Below is a small trained network, with its code and all its weights. Each question gives an input and a class and asks what happens when units are switched off, that is, made to give their printed mean instead of their output.

import numpy as np


def w(rows, s, z=0):
    codes = np.array(rows[::2]) - 128.0
    scale = np.full(codes.shape[1], s)
    scale[-1] = z or s
    return codes * scale


def norm(h):
    return h / np.sqrt((h * h).mean(-1, keepdims=True) + 1e-5)


def f(y):
    return y / 2 * (1 + np.tanh(0.7978845608 * (y + 0.044715 * y**3)))


def log_softmax(a):
    a = a - a.max(-1, keepdims=True)
    return a - np.log(np.exp(a).sum(-1, keepdims=True))


def net(x, mask):
    res = np.array(x, float).reshape(1, 5) / 4 @ E
    u = 0
    for l in range(3):
        y = f(norm(res) @ A[l][:, :-1].T + A[l][:, -1])
        res = res + np.where(mask[u : u + 4], y, B[l][:, -1]) @ B[l][:, :-1]
        u += 4
    return log_softmax(norm(res)[-1] @ U[:, :-1].T + U[:, -1])


A, B = {}, {}
E = w([
[123,131,2,132],'x0',
[61,209,141,18],'x1',
[194,208,97,158],'x2',
[122,76,82,38],'x3',
[164,51,140,50],'x4',
],0.0076)
A[0] = w([
[254,96,107,104,3],'0.n1',
[74,142,69,92,82],'0.n2',
[198,146,204,128,35],'0.n3',
[81,122,97,202,212],'0.n4',
],0.0069,0.0045)
B[0] = w([
[142,185,87,149,125],'0.n1',
[194,165,42,2,150],'0.n2',
[107,161,143,60,113],'0.n3',
[66,194,42,200,251],'0.n4',
],0.0096,0.003)
A[1] = w([
[41,148,169,79,51],'1.n1',
[248,158,198,64,6],'1.n2',
[89,60,83,182,150],'1.n3',
[172,122,208,180,18],'1.n4',
],0.011,0.0021)
B[1] = w([
[253,128,102,141,212],'1.n1',
[11,156,181,1,201],'1.n2',
[172,126,179,36,254],'1.n3',
[51,129,6,55,173],'1.n4',
],0.0087,0.0033)
A[2] = w([
[228,152,22,149,138],'2.n1',
[130,2,196,94,192],'2.n2',
[94,131,93,104,3],'2.n3',
[133,189,146,58,69],'2.n4',
],0.0098,0.0017)
B[2] = w([
[180,85,167,110,254],'2.n1',
[10,35,98,181,244],'2.n2',
[156,108,112,101,139],'2.n3',
[166,178,214,104,194],'2.n4',
],0.011,0.0051)
U = w([
[72,152,254,80,155],'0',
[162,149,64,77,116],'1',
[78,201,161,233,219],'2',
[38,7,153,131,150],'3',
[163,175,240,130,3],'4',
[229,69,136,199,136],'5',
],0.017,0.0038)

Each question gives the input, the list of numbers given to net, and the class t.
The units are the neurons (one row each of A and B). Each row of codes is followed by its name. A weight is (code - 128) times the scale printed after its matrix; where a second scale follows, it is the last column's (A, B and U).
mask holds one flag per neuron, layer by layer. A switched-off neuron (its flag False) gives its mean, the last column of its row in B, instead of its output. The means were averaged over made-up inputs and are rounded, as every weight is.
A unit's drop is (log p(t) with every unit on - log p(t) with that unit switched off) / (log p(t) with every unit on - log p(t) with every unit switched off).
The circuit of an input: a set's keep is (log p(t) with only the set's units on - log p(t) with every unit switched off) / (log p(t) with every unit on - log p(t) with every unit switched off). Starting from all 12 units, units are removed one at a time, each time the one whose removal leaves the highest keep (on an exact tie, the one counted first), for as long as the keep stays at least 0.8.
circuit, biggest first: the units of the circuit, biggest drop first
unit that matters most: the unit with the biggest drop
k most important neurons: the k neurons with the biggest drops, biggest first
k most important neurons of layer l: the k neurons of layer l with the biggest drops, biggest first
drop when u is switched off: that unit's drop, to one decimal
input [4,-1,-4,-3,-1], class 2: 2 most important neurons : (0.n4 1.n1)
input [-3,-2,6,-2,2], class 0: circuit, biggest first : (1.n2)
input [3,5,-4,0,-6], class 1: circuit, biggest first : (0.n2 1.n1)
input [-5,5,-7,4,-7], class 4: circuit, biggest first : (1.n1 1.n2 2.n2)
input [-2,7,7,2,-8], class 4: circuit, biggest first : (2.n2 2.n4)
input [-3,0,8,6,-4], class 0: circuit, biggest first : (0.n4 1.n2)
input [1,1,5,6,3], class 0: 3 most important neurons : (0.n4 1.n2 2.n4)
input [1,-6,-5,0,-7], class 2: 3 most important neurons : (0.n4 2.n2 1.n1)
input [4,-1,5,-1,-3], class 5: 2 most important neurons : (2.n1 1.n2)
input [-4,8,-6,8,-7], class 4: 2 most important neurons : (1.n1 2.n4)
input [-4,0,2,7,-8], class 2: 3 most important neurons : (1.n3 0.n4 0.n3)
input [8,-5,-4,-3,1], class 5: 2 most important neurons : (0.n4 2.n2)
input [-2,-6,3,4,3], class 3: 3 most important neurons : (0.n4 2.n2 1.n1)
input [-3,5,-8,-4,-2], class 4: circuit, biggest first : (1.n1)
input [2,8,-7,-1,-5], class 4: circuit, biggest first : (1.n1 2.n4 2.n2)
input [-1,0,7,5,1], class 0: circuit, biggest first : (0.n4 1.n2)
input [-1,4,3,4,-8], class 4: circuit, biggest first : (2.n2 2.n4)
input [1,4,-1,-6,1], class 4: 2 most important neurons : (1.n1 2.n2)
input [5,0,8,5,5], class 5: 2 most important neurons of layer 1 : (1.n4 1.n3)
input [-7,-2,-7,-6,-1], class 3: unit that matters most : 1.n4
input [-6,2,-4,-4,-2], class 2: 3 most important neurons of layer 2 : (2.n1 2.n4 2.n3)
input [3,6,-1,-3,-1], class 4: 2 most important neurons of layer 1 : (1.n4 1.n1)
input [-8,5,-7,0,1], class 3: 2 most important neurons of layer 1 : (1.n3 1.n1)
input [-3,7,3,-3,-5], class 4: 2 most important neurons of layer 2 : (2.n2 2.n4)
input [-5,0,5,-4,3], class 0: drop when 2.n1 is switched off : 0.0
